Here is a tiny trained network, its code and every weight. The questions are about switching its units off for an input and a target symbol, where a switched-off unit gives its printed mean instead of its output.

import numpy as np


def w(rows, s, z=0):
    codes = np.array(rows[::2]) - 128.0
    scale = np.full(codes.shape[1], s)
    scale[-1] = z or s
    return codes * scale


def f(y):
    return y / 2 * (1 + np.tanh(0.7978845608 * (y + 0.044715 * y**3)))


def softmax(a):
    e = np.exp(a - a.max(-1, keepdims=True))
    return e / e.sum(-1, keepdims=True)


def log_softmax(a):
    a = a - a.max(-1, keepdims=True)
    return a - np.log(np.exp(a).sum(-1, keepdims=True))


def net(x, mask):
    ids = ['γηλπτφψ'.index(c) for c in x.split()]
    T = len(ids)
    res = E[ids] + P[:T]
    u = 0
    for l in range(2):
        q, k, v = (res @ M[l].T for M in (Q, K, V))
        z = softmax(np.where(np.tri(T) > 0, q @ k.T / 3**0.5, -1e9)) @ v
        res = res + np.where(mask[u], z, O[l][:, -1]) @ O[l][:, :-1]
        u += 1
        y = f(res @ A[l][:, :-1].T + A[l][:, -1])
        res = res + np.where(mask[u : u + 8], y, B[l][:, -1]) @ B[l][:, :-1]
        u += 8
    return log_softmax(res[-1] @ U[:, :-1].T + U[:, -1])


Q, K, V, O, A, B = {}, {}, {}, {}, {}, {}
E = w([
[30,145,188,57,138],'γ',
[33,97,158,92,159],'η',
[27,134,189,150,153],'λ',
[56,223,151,112,166],'π',
[55,180,149,161,222],'τ',
[4,99,220,88,122],'φ',
[164,120,55,53,203],'ψ',
],0.011)
P = w([
[122,124,82,112,87],'0',
[134,69,136,170,245],'1',
[149,83,139,168,244],'2',
[162,110,129,164,252],'3',
[113,132,150,144,139],'4',
[111,146,135,146,155],'5',
[108,166,124,140,160],'6',
],0.011)
Q[0] = w([
[39,98,112,96,214],'L0H0',
[158,105,85,152,2],'L0H0',
[180,108,99,172,110],'L0H0',
],0.0092)
K[0] = w([
[153,145,21,40,3],'L0H0',
[54,166,253,194,234],'L0H0',
[55,162,243,16,195],'L0H0',
],0.0054)
V[0] = w([
[175,211,38,137,233],'L0H0',
[106,255,131,31,99],'L0H0',
[149,71,51,64,173],'L0H0',
],0.009)
O[0] = w([
[97,73,86,208,90,249],'L0H0',
[213,126,175,166,112,253],'L0H0',
[173,61,9,104,131,218],'L0H0',
],0.015,0.0047)
A[0] = w([
[66,54,181,143,125,133],'L0N0',
[164,137,180,86,134,80],'L0N1',
[133,111,92,113,34,232],'L0N2',
[76,67,38,200,55,2],'L0N3',
[69,150,174,110,136,111],'L0N4',
[106,172,234,169,199,85],'L0N5',
[140,55,154,148,224,48],'L0N6',
[232,138,254,143,59,71],'L0N7',
],0.0084,0.005)
B[0] = w([
[152,192,71,159,155,159],'L0N0',
[107,149,63,51,80,139],'L0N1',
[109,175,139,187,155,176],'L0N2',
[100,170,126,75,132,255],'L0N3',
[95,118,128,139,130,148],'L0N4',
[72,99,69,116,115,229],'L0N5',
[167,155,108,109,108,188],'L0N6',
[113,249,145,106,108,184],'L0N7',
],0.012,0.009)
Q[1] = w([
[63,95,181,184,184],'L1H0',
[35,224,10,90,178],'L1H0',
[134,124,153,87,170],'L1H0',
],0.012)
K[1] = w([
[254,56,108,95,215],'L1H0',
[222,217,175,37,73],'L1H0',
[150,199,134,143,190],'L1H0',
],0.0081)
V[1] = w([
[228,168,170,42,15],'L1H0',
[60,110,211,170,96],'L1H0',
[106,62,79,1,94],'L1H0',
],0.0067)
O[1] = w([
[192,255,79,98,170,106],'L1H0',
[15,143,52,169,207,2],'L1H0',
[154,129,93,57,106,127],'L1H0',
],0.0099,0.0038)
A[1] = w([
[184,21,161,125,113,72],'L1N0',
[133,5,133,223,116,161],'L1N1',
[220,100,121,57,109,1],'L1N2',
[108,189,114,50,22,84],'L1N3',
[121,142,16,116,177,65],'L1N4',
[108,7,39,63,165,245],'L1N5',
[2,100,40,35,151,14],'L1N6',
[14,108,96,121,69,111],'L1N7',
],0.008,0.0065)
B[1] = w([
[109,198,124,210,75,163],'L1N0',
[225,169,124,55,105,186],'L1N1',
[44,173,87,171,85,170],'L1N2',
[170,98,164,163,154,190],'L1N3',
[127,191,216,134,50,185],'L1N4',
[97,128,204,139,160,248],'L1N5',
[126,31,6,141,131,192],'L1N6',
[255,181,75,163,193,181],'L1N7',
],0.0087,0.015)
U = w([
[90,116,204,82,141,255],'γ',
[90,163,176,194,134,116],'η',
[208,119,152,191,119,118],'λ',
[129,115,90,156,122,120],'π',
[134,158,87,96,68,73],'τ',
[157,171,157,102,115,43],'φ',
[105,126,105,176,2,119],'ψ',
],0.0082,0.0068)

Each question gives the input, a string of symbols that net reads in full, and the target symbol t.
The units are the heads (3 rows each of Q, K, V and O) and the neurons (one row each of A and B). Each row of codes is followed by its name. A weight is (code - 128) times the scale printed after its matrix; where a second scale follows, it is the last column's (O, A, B and U).
mask holds one flag per unit, layer by layer, with each layer's heads first. A switched-off unit (its flag False) gives its mean, the last column of its rows in O or B, instead of its output. The means were averaged over made-up inputs and are rounded, as every weight is.
A unit's drop is (log p(t) with every unit on - log p(t) with that unit switched off) / (log p(t) with every unit on - log p(t) with every unit switched off).
The circuit of an input: a set's keep is (log p(t) with only the set's units on - log p(t) with every unit switched off) / (log p(t) with every unit on - log p(t) with every unit switched off). Starting from the 12 units with the biggest drops (on a tie, the unit counted first), units are removed one at a time, each time the one whose removal leaves the highest keep (on an exact tie, the one counted first), for as long as the keep stays at least 0.8.
circuit, biggest first: the units of the circuit, biggest drop first
unit that matters most: the unit with the biggest drop
top k neurons: the k neurons with the biggest drops, biggest first
top k neurons in layer l: the k neurons of layer l with the biggest drops, biggest first
input ψ γ π π π γ, target λ: top 4 neurons in layer 0	L0N2, L0N7, L0N6, L0N1
input λ π ψ, target γ: unit that matters most	L0H0
input γ ψ π, target τ: top 4 neurons in layer 1	L1N5, L1N2, L1N3, L1N7
input ψ λ π π φ π ψ, target ψ: circuit, biggest first	L0H0, L1H0
input λ τ ψ π ψ, target π: circuit, biggest first	L0H0, L1N6, L1H0
input ψ ψ φ π, target ψ: circuit, biggest first	L0H0, L1H0, L1N2
input π ψ λ, target λ: circuit, biggest first	L0N3, L1H0, L1N1
input ψ λ λ, target ψ: circuit, biggest first	L0H0, L1H0, L1N2
input λ γ λ τ, target π: circuit, biggest first	L0H0, L0N5, L1N6, L1H0
input ψ ψ η ψ ψ π, target ψ: circuit, biggest first	L1H0, L0H0
input π τ λ π τ, target η: circuit, biggest first	L0H0, L1H0
input ψ ψ ψ φ, target ψ: top 2 neurons in layer 1	L1N2, L1N0
input γ λ λ η π φ, target φ: circuit, biggest first	L0H0, L1H0, L0N7
input γ ψ ψ ψ, target τ: top neuron in layer 0	L0N1
input ψ π γ π π π λ, target λ: top 4 neurons in layer 0	L0N2, L0N7, L0N6, L0N1
input π ψ τ, target λ: top 3 neurons	L0N3, L1N1, L0N7
input λ γ τ π η, target π: top 3 neurons	L1N6, L0N5, L1N7
input η π φ π, target γ: top 2 neurons	L0N7, L1N7
input γ ψ π π λ ψ π, target φ: top 3 neurons in layer 0	L0N1, L0N5, L0N7
input γ ψ π ψ, target φ: circuit, biggest first	L0H0, L1H0, L1N4
